Here is a tiny trained network, its code and every weight. The questions are about switching its units off for an input and a class, where a switched-off unit gives its printed mean instead of its output.

import numpy as np


def w(rows, s, z=0):
    codes = np.array(rows[::2]) - 128.0
    scale = np.full(codes.shape[1], s)
    scale[-1] = z or s
    return codes * scale


def f(y):
    return y / 2 * (1 + np.tanh(0.7978845608 * (y + 0.044715 * y**3)))


def log_softmax(a):
    a = a - a.max(-1, keepdims=True)
    return a - np.log(np.exp(a).sum(-1, keepdims=True))


def net(x, mask):
    res = np.array(x, float).reshape(1, 3) / 4 @ E
    y = f(res @ A[0][:, :-1].T + A[0][:, -1])
    res = res + np.where(mask, y, B[0][:, -1]) @ B[0][:, :-1]
    return log_softmax(res[-1] @ U[:, :-1].T + U[:, -1])


A, B = {}, {}
E = w([
[75,227,43,144,224,213],'x0',
[80,249,179,44,116,57],'x1',
[255,236,182,165,59,179],'x2',
],0.0071)
A[0] = w([
[158,155,142,110,69,183,62],'n0',
[105,75,102,92,154,123,207],'n1',
[62,66,171,41,128,172,216],'n2',
[160,151,169,142,99,200,106],'n3',
[182,87,103,148,161,152,96],'n4',
[90,75,99,110,168,96,53],'n5',
[143,193,90,167,150,248,177],'n6',
[159,146,172,157,114,179,141],'n7',
[172,86,103,170,134,160,111],'n8',
[77,51,103,78,131,91,120],'n9',
[164,31,20,114,118,169,222],'n10',
[102,180,72,152,191,147,56],'n11',
[123,169,112,135,156,146,216],'n12',
[72,86,90,126,163,115,186],'n13',
[141,57,164,95,133,79,64],'n14',
[170,160,100,178,64,155,158],'n15',
[139,29,226,93,82,76,161],'n16',
[148,76,140,140,156,193,109],'n17',
[164,168,138,159,81,147,211],'n18',
[163,77,96,197,122,115,110],'n19',
[169,89,129,131,103,50,69],'n20',
[209,145,145,157,73,134,171],'n21',
[136,181,193,74,130,160,169],'n22',
[81,168,129,84,121,39,100],'n23',
[100,154,120,121,127,165,254],'n24',
[124,166,104,94,199,193,79],'n25',
[109,100,136,125,36,73,90],'n26',
[188,165,137,149,109,128,61],'n27',
[122,108,117,247,104,149,101],'n28',
[167,81,204,115,51,130,147],'n29',
[79,143,85,115,178,170,169],'n30',
[187,112,221,158,112,67,93],'n31',
[213,170,150,114,164,144,59],'n32',
[105,196,145,111,113,80,127],'n33',
],0.013,0.0073)
B[0] = w([
[1,183,122,139,185,184,157],'n0',
[88,62,163,68,73,180,218],'n1',
[99,66,134,26,92,146,225],'n2',
[17,122,115,113,115,201,174],'n3',
[125,241,207,96,255,68,161],'n4',
[35,179,106,132,177,235,182],'n5',
[214,72,61,108,123,136,240],'n6',
[31,103,151,119,60,200,176],'n7',
[156,197,184,104,230,76,173],'n8',
[29,96,137,53,107,190,221],'n9',
[184,110,181,76,146,107,252],'n10',
[179,161,36,189,250,168,189],'n11',
[202,62,120,110,154,99,199],'n12',
[73,41,142,29,128,184,230],'n13',
[102,150,52,146,199,178,173],'n14',
[84,90,148,75,83,194,192],'n15',
[221,86,72,139,162,99,254],'n16',
[161,183,198,146,232,93,166],'n17',
[106,53,174,49,95,174,208],'n18',
[155,152,163,117,220,96,176],'n19',
[122,170,8,203,222,158,167],'n20',
[92,35,112,55,95,186,215],'n21',
[141,114,186,65,171,143,196],'n22',
[167,201,226,101,223,114,199],'n23',
[248,34,128,90,85,63,211],'n24',
[182,143,52,177,234,110,186],'n25',
[197,149,90,163,223,143,178],'n26',
[68,167,119,91,185,235,159],'n27',
[123,249,200,77,199,88,169],'n28',
[204,98,65,161,144,109,219],'n29',
[154,67,89,112,167,147,222],'n30',
[182,99,81,127,213,133,197],'n31',
[89,139,103,96,226,219,161],'n32',
[214,203,231,103,226,125,189],'n33',
],0.0082,0.011)
U = w([
[72,117,96,106,132,184,95],'0',
[168,131,5,164,168,119,33],'1',
[149,179,205,109,179,80,72],'2',
[157,88,123,108,96,92,212],'3',
[34,185,117,186,99,99,2],'4',
[42,212,96,202,112,66,2],'5',
[55,177,122,207,87,61,2],'6',
[50,184,90,190,89,82,2],'7',
],0.016,0.0074)

Each question gives the input, the list of numbers given to net, and the class t.
The units are the neurons (one row each of A and B). Each row of codes is followed by its name. A weight is (code - 128) times the scale printed after its matrix; where a second scale follows, it is the last column's (A, B and U).
mask holds one flag per neuron, in row order. A switched-off neuron (its flag False) gives its mean, the last column of its row in B, instead of its output. The means were averaged over made-up inputs and are rounded, as every weight is.
A unit's drop is (log p(t) with every unit on - log p(t) with that unit switched off) / (log p(t) with every unit on - log p(t) with every unit switched off).
most important unit: the unit with the biggest drop
top k neurons: the k neurons with the biggest drops, biggest first
drop when u is switched off: that unit's drop, to one decimal
input [0,0,-3], class 3: top neuron	[n3]
input [-4,8,-6], class 2: top 2 neurons	[n23 n33]
input [-7,7,-2], class 1: top 2 neurons	[n16 n20]
input [-1,-8,8], class 0: top 4 neurons	[n21 n3 n7 n15]
input [-7,4,-6], class 1: top 2 neurons	[n16 n26]
input [8,4,-7], class 1: top 2 neurons	[n11 n25]
input [-3,-8,6], class 2: top 3 neurons	[n8 n28 n4]
input [-6,1,-5], class 1: top 3 neurons	[n16 n26 n20]
input [-1,8,-7], class 2: top 3 neurons	[n23 n33 n21]
input [1,8,-5], class 2: drop when n23 is switched off	0.2
input [-6,-4,6], class 0: drop when n16 is switched off	-0.1
input [4,6,0], class 2: drop when n18 is switched off	0.0
input [1,1,-3], class 3: drop when n11 is switched off	0.1
input [-1,-8,-7], class 2: most important unit	n10
